145,101,129,153,117
121,115,140,140,124
140,138,123,123,133
=> 145

141,149,124,131,123,131,110
139,133,134,129,123,127,125
148,154,135,132,98,134,103
=> 141

101,113,155,118,117,103
115,101,139,128,123,116
118,127,135,122,129,122
=> 101

119,121,137,140,117
125,125,130,127,130
151,148,107,110,140
=> 119

109,151,122,137,130,113
106,149,128,139,124,109
106,158,123,123,127,119
=> 109

111,113,152,114,104,136
133,115,140,121,132,133
129,113,144,110,124,145
=> 111

153,105,128,119,132
120,138,115,114,141
153,105,127,115,133
=> 153
---
[128 101 100 100 128 131 121] value 128, 121

[104 109 126 124 142 129] value 104, 129

[[130 130 120 130 127]
 [105 136 127 124 117]] value 130, 117

[[150 116 111 108 111]
 [150 114 111 108 111]
 [110 143 126 129 139]] value 150, 139

[106 140 127 138 140] value 106, 140

[[124 132 126 120 130 127 149]
 [133 140 137 118 129 128 140]] value 124, 140

[153 124 126 151 144 110 153] value 153, 153

[[113 112 122 147 150]
 [132 128 146 139 141]] value 113, 141

[135 103 151 121] value 135, 121
---
[[117 151 108 128 116]
 [115 148 106 130 117]
 [118 121 135 116 115]] out 128

[127 110 134 125 105 123] out 105

[ 99 132 120 156 107] out 156

[143 132 127 134 149 134] out 149

[[125 123 124 142]
 [110 102 115 136]
 [129 102 101 127]] out 124

[[150 114 151 111 111 111]
 [141 117 145 115 115 115]] out 111

[[124 148 157 145 130 143 126]
 [136 134 131 108 123 136 116]] out 143

[ 99 106 143  98] out 143

[[143 134 134 111 132 104 139]
 [103 118 119 148 122 156 121]
 [111 112 119 149 120 148 121]] out 104
---
[126 129 149 122] ⇒ 126

[[138 145 141 122 114 122]
 [153 155 149 128  98 126]
 [152 157 147 128  99 126]] ⇒ 147

[[113 139 146 145]
 [133 131 111 116]
 [113 134 102 129]] ⇒ 113

[109 106 104 127 112 153 113] ⇒ 127

[[148 121 148 110 104 101]
 [113 138 107 141 119 122]] ⇒ 107

[[143 119 117 140 124]
 [ 99 130 112 136 157]
 [ 99 122 107 138 151]] ⇒ 122

[[103 142 124 156 115 134]
 [102 144 133 153 115 143]] ⇒ 133

[118 105 151 120 141 129] ⇒ 151

[115 121 141 150 106 110 125] ⇒ 150
---
[[130 146 129 131 127 109 146]
 [114 122 143 139 136 132 140]
 [100 138 119 144 123 114 116]] yields 116

[137 158 126 128 139 135] yields 135

[149 147 124 108] yields 108

[151 125 148 142 142] yields 142

[119 102 145 139 115 118] yields 118

[102 124 115 125 144 133] yields 133

[152 156 108 155 103 155 153] yields 153

[105 151 104 149 142 146 106] yields 106

[[153 153 103 119]
 [151 109 106 152]] yields 152

[[149 148 110 116 111]
 [113 115 123 141 127]
 [148 142 148 106 127]] yields 127
---
[[126 100 132 132 123]
 [135 134 132 122 130]
 [131 129 104 109 140]]
131

[[108 111 115 125]
 [108 117 125 145]
 [109 105 139 113]]
109

[[105 151 142 151 106 107 149]
 [105 151 141 151 105 107 149]
 [105 151 143 151 106 107 149]]
105

[[140 129 116 113 141 126 118]
 [116 104 120 120 114 136 110]
 [143 143 119 117 146 125 127]]
143

[[131 132 127 143 106 118 122]
 [132 133 128 143 107 120 123]
 [139 127 127 131 131 115 133]]
139

[[104 148 143 146 107 133]
 [150 123 145 133 149 106]
 [153 141 147 138 150 102]]
153

[[144  98 137 111 125]
 [143 111 102 147 127]
 [145 107 141 105 128]]
145

[[107 141 138 132 145]
 [149 117 108 145 124]
 [127 150 121 109 135]]
127
---
[[147 126 138 117 151]
 [148 112 141 119 140]] -> 126

[123 151 130 140] -> 151

[158 100 151 146 124 111 117] -> 100

[[134 157 133 127 121 156 118]
 [129 117 119 144 102 133 140]] -> 157

[[148 123 131 116 141 117]
 [132 131 132 149 116 121]
 [110 130 131 129 149 142]] -> 123

[146 124 110 122 102] -> 124
---
[[133 123 122 123 122 117]
 [134 132 131 128 133 137]
 [153 136 136 138 136 121]] 138

[[133 126 126 121 123]
 [121 133 124 134 115]
 [139 110 107 117 139]] 107

[[142 143 123 137]
 [127 119 121 106]
 [110 118 113 120]] 118

[[120 124 114 131 130]
 [122 103 124 121 150]
 [128 137 115 132 129]] 115

[[142 116 128 108 129 130]
 [100 151 128 151 128 128]
 [140 119 128 113 129 129]] 113

[[133 110 118 132 137]
 [125 117 132 124 107]
 [129 105 125 126 122]] 125

[[132 127 122 134 126 141]
 [128 125 113 130 123 156]
 [120 111 120 128 110 155]] 128

[[102 103 132 141 120]
 [131 123 157 110 118]
 [138 138 131 124 138]] 131

[[143 109 114 146 144 111 130]
 [147 148 145 127 141 116 113]
 [147 117 154 123 105 110 142]] 105
---
[[107 128 135 130]
 [125 124 133 149]
 [137 137 109 123]] out 128

[[139 138 106 121]
 [102 128 137 130]
 [103 128 136 130]] out 138

[[152 132 145 120]
 [135 124 128 130]
 [116 128 135 125]] out 132

[[141 138 106 120]
 [104 127 139 129]
 [133 125 136 111]] out 138

[[119 132 137 138]
 [135 134 157 112]
 [145 124 114 126]] out 132

[[155 147 134 143]
 [126 127 128 128]
 [126 126 136 128]] out 147

[[132 122 121 106]
 [133 118 131 142]
 [119 126 132 146]] out 122

[[117 120 137 145]
 [139 120 150 116]
 [138 131 126 116]] out 120
---
array([108, 149, 104, 148, 105]) 105

array([[126, 138, 121, 156],
       [126, 135, 123, 148]]) 123

array([104, 133, 103, 100]) 103

array([[151, 142, 116, 135, 137],
       [135, 132, 127, 145, 111]]) 116

array([100, 150, 140, 116,  99, 118]) 100

array([136, 107, 146, 140, 120]) 120

array([[115, 138, 154, 137, 126, 120],
       [129, 140, 136, 140, 135, 131]]) 120

array([142, 126, 151, 123, 126, 124, 118]) 123
---
[132 114 125 127 157 136] >> 127

[[127 136 129 136 122 150]
 [128 128 128 128 128 127]] >> 128

[[156 107 152 108 149]
 [133 151 132 147 131]] >> 132

[112 150 132 138 116 121] >> 138

[120 153 138 112 133 109 150] >> 133

[129 119 129 131 152 142 125] >> 152

[131 102 152 144 121] >> 152

[[105 153 143 126]
 [139 142 115 131]] >> 142
---
[[114 129 124 135 137]
 [136 147 129 141 133]
 [126 139 151 120 145]] | 151

[131 145 125 124 116 157 130] | 125

[153 150 138 133 136 122] | 138

[[129 128 128 128 128 127]
 [138 154 121 109 139 113]
 [127 104 134 139 133 140]] | 134

[117 145 119 144 149] | 119

[131 120 109 105 153] | 109

[137 152 118 134 145 119] | 118

[[123 133 134 112 130 127 109]
 [135 101 133 109 132 139 113]] | 133

[[137 126 145 129 119 128 136]
 [120 129 105 117 119 123 118]] | 105

[116 114 117 125 107 113 101] | 117
